Here is a tiny trained network, its code and every weight. The questions are about switching its units off for an input and a target symbol, where a switched-off unit gives its printed mean instead of its output.

import numpy as np


def w(rows, s, z=0):
    codes = np.array(rows[::2]) - 128.0
    scale = np.full(codes.shape[1], s)
    scale[-1] = z or s
    return codes * scale


def norm(h):
    return h / np.sqrt((h * h).mean(-1, keepdims=True) + 1e-5)


def softmax(a):
    e = np.exp(a - a.max(-1, keepdims=True))
    return e / e.sum(-1, keepdims=True)


def log_softmax(a):
    a = a - a.max(-1, keepdims=True)
    return a - np.log(np.exp(a).sum(-1, keepdims=True))


def net(x, mask):
    ids = ['βγεηλμπστ'.index(c) for c in x.split()]
    T = len(ids)
    res = E[ids] + P[:T]
    u = 0
    for l in range(3):
        r = norm(res)
        for j in range(2):
            rows = slice(2 * j, 2 * j + 2)
            q, k, v = (r @ M[l][rows].T for M in (Q, K, V))
            z = softmax(np.where(np.tri(T) > 0, q @ k.T / 2**0.5, -1e9)) @ v
            o = O[l][rows]
            res = res + np.where(mask[u + j], z, o[:, -1]) @ o[:, :-1]
        u += 2
    return log_softmax(norm(res)[-1] @ U[:, :-1].T + U[:, -1])


Q, K, V, O = {}, {}, {}, {}
E = w([
[251,171,155,94,178,146,137,62,82],'β',
[151,214,122,154,96,143,63,156,141],'γ',
[161,60,145,187,164,181,92,148,144],'ε',
[103,75,216,94,71,142,114,65,81],'η',
[147,225,126,152,114,75,91,127,112],'λ',
[94,154,155,128,187,137,152,168,62],'μ',
[115,124,156,164,131,159,111,216,96],'π',
[102,121,105,126,45,171,207,67,111],'σ',
[157,84,158,89,32,82,126,37,106],'τ',
],0.027)
P = w([
[152,84,139,129,136,248,40,32,7],'0',
[133,135,114,204,114,112,67,141,47],'1',
[103,154,136,179,113,110,87,147,89],'2',
[92,158,147,175,114,101,109,148,116],'3',
[85,161,161,161,121,84,129,151,139],'4',
[85,161,170,161,127,78,144,153,169],'5',
[94,159,182,158,132,60,161,147,201],'6',
[41,214,208,162,151,111,177,110,189],'7',
],0.015)
Q[0] = w([
[162,198,245,98,4,141,112,35,175],'0.h0',
[52,115,171,161,214,174,140,137,133],'0.h0',
[148,141,133,72,90,86,104,73,139],'0.h1',
[215,216,61,98,178,124,46,102,157],'0.h1',
],0.036)
K[0] = w([
[129,125,204,94,144,84,199,158,254],'0.h0',
[166,187,95,82,137,148,55,94,125],'0.h0',
[186,141,136,183,128,46,103,78,154],'0.h1',
[192,209,180,124,177,142,115,195,211],'0.h1',
],0.033)
V[0] = w([
[109,175,59,155,168,141,68,25,110],'0.h0',
[169,180,202,143,32,163,183,124,116],'0.h0',
[134,147,160,84,146,125,120,137,246],'0.h1',
[40,5,39,37,179,131,138,147,165],'0.h1',
],0.018)
O[0] = w([
[76,127,80,123,162,155,133,130,90,173],'0.h0',
[138,147,136,183,149,89,75,86,114,197],'0.h0',
[126,102,82,80,168,158,86,79,137,58],'0.h1',
[95,181,164,173,137,250,193,113,105,5],'0.h1',
],0.014,0.028)
Q[1] = w([
[86,77,150,171,109,144,124,122,63],'1.h0',
[120,157,140,114,70,113,99,2,153],'1.h0',
[80,116,149,156,149,155,99,205,132],'1.h1',
[58,67,106,117,49,122,143,77,124],'1.h1',
],0.037)
K[1] = w([
[145,138,138,100,8,138,100,98,90],'1.h0',
[121,170,146,124,124,45,177,75,251],'1.h0',
[164,69,131,128,94,187,135,156,35],'1.h1',
[128,124,133,185,102,36,71,129,115],'1.h1',
],0.031)
V[1] = w([
[172,56,120,222,102,189,20,188,153],'1.h0',
[160,221,127,143,212,154,94,178,108],'1.h0',
[193,136,155,93,101,100,100,111,113],'1.h1',
[43,173,162,117,144,2,182,128,162],'1.h1',
],0.025)
O[1] = w([
[169,141,52,95,123,215,173,176,33,221],'1.h0',
[126,57,79,86,180,67,122,171,192,97],'1.h0',
[109,141,180,109,102,82,225,160,155,251],'1.h1',
[95,182,184,64,119,246,202,77,108,203],'1.h1',
],0.013,0.02)
Q[2] = w([
[26,67,70,42,228,136,160,111,80],'2.h0',
[110,90,153,10,6,158,97,85,126],'2.h0',
[83,202,146,176,125,72,86,146,175],'2.h1',
[132,107,192,213,198,105,98,166,60],'2.h1',
],0.024)
K[2] = w([
[79,120,41,7,138,87,90,124,40],'2.h0',
[221,164,122,81,68,188,75,65,253],'2.h0',
[120,136,140,153,190,116,187,79,154],'2.h1',
[68,57,197,150,143,120,105,154,46],'2.h1',
],0.023)
V[2] = w([
[45,15,240,40,48,113,127,83,44],'2.h0',
[119,118,220,130,224,164,73,250,72],'2.h0',
[80,229,76,172,120,159,163,138,217],'2.h1',
[53,177,88,151,56,93,53,238,139],'2.h1',
],0.022)
O[2] = w([
[158,71,57,188,165,245,110,136,184,253],'2.h0',
[150,143,62,28,119,75,85,71,224,140],'2.h0',
[250,45,118,104,147,70,127,159,116,21],'2.h1',
[155,72,234,106,155,185,101,65,192,179],'2.h1',
],0.012,0.021)
U = w([
[76,193,123,163,118,99,149,155,128,36],'β',
[157,150,174,84,127,115,88,66,79,105],'γ',
[154,142,120,63,118,142,185,160,100,67],'ε',
[159,169,82,130,127,140,138,110,183,40],'η',
[85,55,157,128,104,172,157,75,64,253],'λ',
[99,54,171,137,136,98,173,172,145,168],'μ',
[179,180,186,153,95,132,161,171,136,78],'π',
[182,131,142,148,163,103,102,170,66,223],'σ',
[144,162,154,170,253,169,127,253,139,69],'τ',
],0.011,0.003)

Each question gives the input, a string of symbols that net reads in full, and the target symbol t.
The units are the heads (2 rows each of Q, K, V and O). Each row of codes is followed by its name. A weight is (code - 128) times the scale printed after its matrix; where a second scale follows, it is the last column's (O and U).
mask holds one flag per head, layer by layer. A switched-off head (its flag False) gives its mean, the last column of its rows in O, instead of its output. The means were averaged over made-up inputs and are rounded, as every weight is.
A unit's drop is (log p(t) with every unit on - log p(t) with that unit switched off) / (log p(t) with every unit on - log p(t) with every unit switched off).
The circuit of an input: a set's keep is (log p(t) with only the set's units on - log p(t) with every unit switched off) / (log p(t) with every unit on - log p(t) with every unit switched off). Starting from all 6 units, units are removed one at a time, each time the one whose removal leaves the highest keep (on an exact tie, the one counted first), for as long as the keep stays at least 0.8.
circuit, biggest first: the units of the circuit, biggest drop first
unit that matters most: the unit with the biggest drop
heads that matter: for each layer, one digit per head in row order, 1 if its drop is at least 0.15 and else 0, layers parted by /
drop of u: that unit's drop, to one decimal
input β σ η τ λ β η, target π: circuit, biggest first	(0.h0)
input π τ γ ε λ π β μ, target ε: heads that matter	00 / 10 / 10
input ε β λ λ, target λ: circuit, biggest first	(1.h1; 0.h1; 2.h0; 2.h1)
input λ μ η τ λ, target τ: heads that matter	10 / 01 / 10
input μ γ η ε β μ, target η: heads that matter	00 / 11 / 10
input σ μ ε λ ε, target γ: circuit, biggest first	(2.h0; 1.h1; 0.h1)
input σ μ λ μ β ε λ μ, target γ: circuit, biggest first	(2.h0; 1.h1; 2.h1; 0.h1)
input μ π η μ β β ε ε, target η: heads that matter	00 / 11 / 10
input τ β σ μ ε β μ, target π: circuit, biggest first	(0.h1; 1.h0; 2.h1)
input μ β μ π τ μ μ β, target μ: circuit, biggest first	(1.h0; 0.h1; 2.h0)
input σ σ μ τ η β β, target β: heads that matter	01 / 01 / 11
input η τ β, target τ: circuit, biggest first	(2.h0; 1.h0)
input β π γ β ε μ, target μ: circuit, biggest first	(2.h1; 1.h1)
input τ τ β σ μ ε γ, target ε: circuit, biggest first	(1.h0; 0.h1; 0.h0)
input β π λ γ, target λ: circuit, biggest first	(0.h1; 1.h1; 2.h0; 2.h1)
input β μ β β, target β: circuit, biggest first	(2.h1; 2.h0; 0.h1)
input β λ σ β, target σ: heads that matter	11 / 00 / 11
input σ η π β μ β, target μ: heads that matter	11 / 10 / 00
input η γ β β μ β γ π, target β: heads that matter	01 / 01 / 10
input β μ γ λ β σ μ, target μ: heads that matter	01 / 11 / 01
input η μ ε, target β: circuit, biggest first	(2.h1)
input ε ε γ π γ γ, target γ: unit that matters most	2.h1
input γ γ β τ σ ε, target λ: heads that matter	01 / 00 / 01
input π π ε, target ε: circuit, biggest first	(1.h0; 2.h0)
input π μ ε β σ μ μ, target ε: heads that matter	00 / 11 / 10
input β τ σ τ β, target τ: drop of 1.h1	0.4
input σ σ σ σ μ β ε γ, target ε: unit that matters most	1.h0
input ε β τ η σ λ μ ε, target σ: drop of 1.h1	0.6
input ε σ ε σ μ λ π ε, target σ: drop of 0.h1	0.1
input σ π ε β π, target γ: drop of 2.h1	0.2
